Below is a small trained network, with its code and all its weights. Each question gives an input and a class and asks what happens when units are switched off, that is, made to give their printed mean instead of their output.

import numpy as np


def w(rows, s, z=0):
    codes = np.array(rows[::2]) - 128.0
    scale = np.full(codes.shape[1], s)
    scale[-1] = z or s
    return codes * scale


def norm(h):
    return h / np.sqrt((h * h).mean(-1, keepdims=True) + 1e-5)


def f(y):
    return y / 2 * (1 + np.tanh(0.7978845608 * (y + 0.044715 * y**3)))


def log_softmax(a):
    a = a - a.max(-1, keepdims=True)
    return a - np.log(np.exp(a).sum(-1, keepdims=True))


def net(x, mask):
    res = np.array(x, float).reshape(1, 6) / 4 @ E
    u = 0
    for l in range(2):
        y = f(norm(res) @ A[l][:, :-1].T + A[l][:, -1])
        res = res + np.where(mask[u : u + 6], y, B[l][:, -1]) @ B[l][:, :-1]
        u += 6
    return log_softmax(norm(res)[-1] @ U[:, :-1].T + U[:, -1])


A, B = {}, {}
E = w([
[147,87,142,185,132,100,82,156,156],'x0',
[88,147,111,95,245,78,87,113,176],'x1',
[62,221,84,116,109,139,99,114,171],'x2',
[109,136,112,130,155,115,179,156,154],'x3',
[166,126,112,100,148,73,177,155,96],'x4',
[171,166,172,172,111,154,164,112,78],'x5',
],0.013)
A[0] = w([
[170,176,169,103,115,125,253,73,118,50],'L0N0',
[85,205,73,50,86,198,101,121,107,14],'L0N1',
[184,224,167,146,98,96,226,110,106,31],'L0N2',
[156,77,201,136,26,119,168,147,124,71],'L0N3',
[179,33,130,100,187,170,239,188,43,34],'L0N4',
[43,181,83,192,74,197,105,132,205,1],'L0N5',
],0.0077,0.0089)
B[0] = w([
[131,199,130,140,140,137,186,178,116,183],'L0N0',
[87,129,98,61,89,150,162,26,85,181],'L0N1',
[139,191,15,204,169,200,173,192,48,180],'L0N2',
[168,54,115,146,71,116,103,200,148,231],'L0N3',
[105,55,241,55,161,56,203,73,116,254],'L0N4',
[66,178,126,249,76,132,136,137,191,178],'L0N5',
],0.012,0.0033)
A[1] = w([
[223,51,156,160,2,134,109,199,103,2],'L1N0',
[72,173,74,3,105,175,139,94,95,60],'L1N1',
[149,141,9,105,186,66,124,146,213,90],'L1N2',
[154,191,199,178,208,164,29,96,71,14],'L1N3',
[115,83,115,87,194,141,102,202,195,108],'L1N4',
[197,146,14,125,136,189,157,236,54,138],'L1N5',
],0.0088,0.0094)
B[1] = w([
[214,17,150,201,49,227,21,172,132,250],'L1N0',
[163,87,141,106,89,122,86,91,48,222],'L1N1',
[100,118,72,131,153,107,77,201,114,252],'L1N2',
[195,163,155,182,179,133,120,6,146,154],'L1N3',
[156,101,111,76,104,124,169,139,183,235],'L1N4',
[159,195,131,154,182,149,126,136,113,237],'L1N5',
],0.014,0.0042)
U = w([
[224,21,196,208,25,208,95,213,109,193],'0',
[194,254,100,180,162,173,225,192,53,255],'1',
[96,98,40,69,216,34,41,207,199,85],'2',
[149,59,137,69,150,186,93,68,232,45],'3',
[27,212,98,216,71,187,63,114,224,64],'4',
[228,153,207,204,206,110,68,21,162,95],'5',
[66,192,69,40,68,187,59,22,52,155],'6',
[182,50,228,51,188,31,252,155,77,167],'7',
],0.02,0.0063)

Each question gives the input, the list of numbers given to net, and the class t.
The units are the neurons (one row each of A and B). Each row of codes is followed by its name. A weight is (code - 128) times the scale printed after its matrix; where a second scale follows, it is the last column's (A, B and U).
mask holds one flag per neuron, layer by layer. A switched-off neuron (its flag False) gives its mean, the last column of its row in B, instead of its output. The means were averaged over made-up inputs and are rounded, as every weight is.
A unit's drop is (log p(t) with every unit on - log p(t) with that unit switched off) / (log p(t) with every unit on - log p(t) with every unit switched off).
The circuit of an input: a set's keep is (log p(t) with only the set's units on - log p(t) with every unit switched off) / (log p(t) with every unit on - log p(t) with every unit switched off). Starting from all 12 units, units are removed one at a time, each time the one whose removal leaves the highest keep (on an exact tie, the one counted first), for as long as the keep stays at least 0.8.
units of the circuit, in order: the units of the circuit, biggest drop first
top k neurons: the k neurons with the biggest drops, biggest first
k most important neurons of layer l: the k neurons of layer l with the biggest drops, biggest first
drop of u: that unit's drop, to one decimal
input [7,-4,2,6,7,5], class 1: units of the circuit, in order -> [L0N2]
input [-3,-5,4,-3,-8,5], class 4: units of the circuit, in order -> [L0N5; L1N0]
input [-3,4,-4,5,-3,7], class 1: top 2 neurons -> [L0N2; L0N0]
input [3,2,-5,4,-6,-4], class 2: top 2 neurons -> [L0N4; L1N0]
input [-1,-2,-4,4,-3,8], class 1: top 3 neurons -> [L0N2; L0N0; L1N5]
input [0,3,-3,1,-8,-2], class 3: top 2 neurons -> [L1N2; L1N4]
input [-3,-7,3,1,-7,1], class 4: units of the circuit, in order -> [L0N5; L1N0]
input [-5,8,5,-1,4,5], class 6: top 2 neurons -> [L1N1; L0N3]
input [-5,6,6,-2,-5,-8], class 6: top 3 neurons -> [L0N1; L1N1; L0N3]
input [8,0,5,-8,3,4], class 5: top 2 neurons -> [L1N3; L0N3]
input [4,-1,7,-6,0,7], class 4: 2 most important neurons of layer 0 -> [L0N5; L0N4]
input [3,-5,5,6,-3,3], class 4: drop of L0N5 -> 0.2
input [2,4,-4,-3,-1,-1], class 2: drop of L0N3 -> -0.2
input [-7,-7,3,8,-2,-4], class 6: units of the circuit, in order -> [L0N1]
input [-8,-2,-7,8,-7,1], class 7: drop of L0N4 -> 1.3
